Below is a small trained network, with its code and all its weights. Each question gives an input and a target symbol and asks what happens when units are switched off, that is, made to give their printed mean instead of their output.

import numpy as np


def w(rows, s, z=0):
    codes = np.array(rows[::2]) - 128.0
    scale = np.full(codes.shape[1], s)
    scale[-1] = z or s
    return codes * scale


def norm(h):
    return h / np.sqrt((h * h).mean(-1, keepdims=True) + 1e-5)


def f(y):
    return y / 2 * (1 + np.tanh(0.7978845608 * (y + 0.044715 * y**3)))


def softmax(a):
    e = np.exp(a - a.max(-1, keepdims=True))
    return e / e.sum(-1, keepdims=True)


def log_softmax(a):
    a = a - a.max(-1, keepdims=True)
    return a - np.log(np.exp(a).sum(-1, keepdims=True))


def net(x, mask):
    ids = ['ΘΠγλξω'.index(c) for c in x.split()]
    T = len(ids)
    res = E[ids] + P[:T]
    r = norm(res)
    for j in range(2):
        rows = slice(3 * j, 3 * j + 3)
        q, k, v = (r @ M[0][rows].T for M in (Q, K, V))
        z = softmax(np.where(np.tri(T) > 0, q @ k.T / 3**0.5, -1e9)) @ v
        o = O[0][rows]
        res = res + np.where(mask[j], z, o[:, -1]) @ o[:, :-1]
    y = f(norm(res) @ A[0][:, :-1].T + A[0][:, -1])
    res = res + np.where(mask[2:18], y, B[0][:, -1]) @ B[0][:, :-1]
    return log_softmax(norm(res)[-1] @ U[:, :-1].T + U[:, -1])


Q, K, V, O, A, B = {}, {}, {}, {}, {}, {}
E = w([
[90,60,125,91],'Θ',
[84,86,147,157],'Π',
[234,145,89,131],'γ',
[169,136,80,124],'λ',
[108,111,110,124],'ξ',
[113,4,143,123],'ω',
],0.023)
P = w([
[130,76,82,121],'0',
[91,185,139,160],'1',
[144,41,68,154],'2',
[95,189,219,146],'3',
[131,38,59,255],'4',
[230,44,130,86],'5',
],0.017)
Q[0] = w([
[35,146,2,203],'H1',
[63,184,110,127],'H1',
[204,131,104,196],'H1',
[109,135,183,136],'H2',
[169,98,230,104],'H2',
[82,177,111,65],'H2',
],0.026)
K[0] = w([
[178,19,3,231],'H1',
[71,132,22,183],'H1',
[141,23,185,118],'H1',
[73,172,134,87],'H2',
[155,123,179,68],'H2',
[6,216,16,42],'H2',
],0.019)
V[0] = w([
[167,115,172,16],'H1',
[3,226,7,95],'H1',
[251,132,112,189],'H1',
[107,166,238,85],'H2',
[161,130,72,150],'H2',
[176,152,163,143],'H2',
],0.02)
O[0] = w([
[175,137,182,167,53],'H1',
[103,176,100,253,61],'H1',
[224,63,109,86,85],'H1',
[105,80,151,30,2],'H2',
[130,168,79,150,143],'H2',
[114,145,99,88,61],'H2',
],0.022,0.0098)
A[0] = w([
[133,134,129,132,5],'N1',
[64,149,170,130,78],'N2',
[109,149,124,162,80],'N3',
[149,215,93,151,119],'N4',
[168,212,184,35,188],'N5',
[128,51,171,139,44],'N6',
[200,204,148,116,25],'N7',
[112,139,190,78,174],'N8',
[130,254,114,116,79],'N9',
[103,139,103,119,29],'N10',
[108,123,128,114,70],'N11',
[187,171,216,161,95],'N12',
[150,226,243,115,12],'N13',
[66,156,72,76,2],'N14',
[147,230,212,80,147],'N15',
[107,124,137,99,72],'N16',
],0.029,0.0066)
B[0] = w([
[150,129,152,142,110],'N1',
[131,101,86,105,255],'N2',
[121,176,124,123,210],'N3',
[113,114,196,106,235],'N4',
[85,254,198,92,173],'N5',
[77,85,134,142,190],'N6',
[85,76,96,166,153],'N7',
[190,159,93,146,207],'N8',
[165,100,52,127,193],'N9',
[150,135,114,137,131],'N10',
[151,115,152,140,130],'N11',
[158,138,147,62,151],'N12',
[172,43,163,207,162],'N13',
[195,111,131,108,169],'N14',
[109,165,150,240,166],'N15',
[132,152,150,147,143],'N16',
],0.07,0.009)
U = w([
[200,139,99,100,163],'Θ',
[133,181,184,190,213],'Π',
[52,173,72,112,61],'γ',
[176,108,153,254,3],'λ',
[122,131,200,54,170],'ξ',
[65,55,191,129,178],'ω',
],0.015,0.0044)

Each question gives the input, a string of symbols that net reads in full, and the target symbol t.
The units are the heads (3 rows each of Q, K, V and O) and the neurons (one row each of A and B). Each row of codes is followed by its name. A weight is (code - 128) times the scale printed after its matrix; where a second scale follows, it is the last column's (O, A, B and U).
mask holds one flag per unit, heads first, then neurons. A switched-off unit (its flag False) gives its mean, the last column of its rows in O or B, instead of its output. The means were averaged over made-up inputs and are rounded, as every weight is.
A unit's drop is (log p(t) with every unit on - log p(t) with that unit switched off) / (log p(t) with every unit on - log p(t) with every unit switched off).
The circuit of an input: a set's keep is (log p(t) with only the set's units on - log p(t) with every unit switched off) / (log p(t) with every unit on - log p(t) with every unit switched off). Starting from the 12 units with the biggest drops (on a tie, the unit counted first), units are removed one at a time, each time the one whose removal leaves the highest keep (on an exact tie, the one counted first), for as long as the keep stays at least 0.8.
units of the circuit, in order: the units of the circuit, biggest drop first
most important unit: the unit with the biggest drop
top k neurons: the k neurons with the biggest drops, biggest first
heads that matter: for each layer, one digit per head in row order, 1 if its drop is at least 0.15 and else 0, layers parted by /
input γ Π γ Π, target Θ: units of the circuit, in order : H2; N8
input ξ ω Π ξ Π Θ, target γ: most important unit : H1
input γ ξ Π Θ Π γ, target λ: units of the circuit, in order : H1; N13
input Π ξ ω, target ω: heads that matter : 10
input Π γ ω Π ξ, target ω: units of the circuit, in order : N8; N4; H2
input ω Π ω λ, target Θ: units of the circuit, in order : H1; H2; N14
input ξ ξ Π γ Π ω, target ξ: units of the circuit, in order : H1; N5
input ξ γ ξ, target Π: top 2 neurons : N2; N4
input Π ξ ω Π γ, target ω: top 2 neurons : N4; N7
input λ Π ω λ, target Θ: units of the circuit, in order : H2; N14
input γ Π ω Θ Π λ, target λ: top 2 neurons : N9; N15
input Π Π λ ξ γ γ, target γ: units of the circuit, in order : H2; H1; N13
input Π ω λ, target ω: top 3 neurons : N8; N4; N5
input ξ γ Π ξ, target ξ: most important unit : H2
input γ Θ ξ γ Π ξ, target ξ: units of the circuit, in order : N5; H1
input ξ λ Π, target Π: top 3 neurons : N2; N9; N6
input ω γ Θ, target ω: top 3 neurons : N8; N6; N9
input Π Θ Π Π ξ, target Π: top 2 neurons : N2; N6
input Θ γ Π ω Π, target ω: top 2 neurons : N8; N6
input ω Π γ Π Π, target Θ: top 2 neurons : N4; N15
input λ γ γ Θ γ λ, target λ: most important unit : H1
input λ Π γ Θ Π Θ, target λ: top 2 neurons : N13; N15
input Θ Θ Π ω Π Π, target Π: top 2 neurons : N5; N15
input Θ ω Π λ γ Θ, target ω: top 2 neurons : N6; N8
input Π Π Π, target γ: top 2 neurons : N13; N4
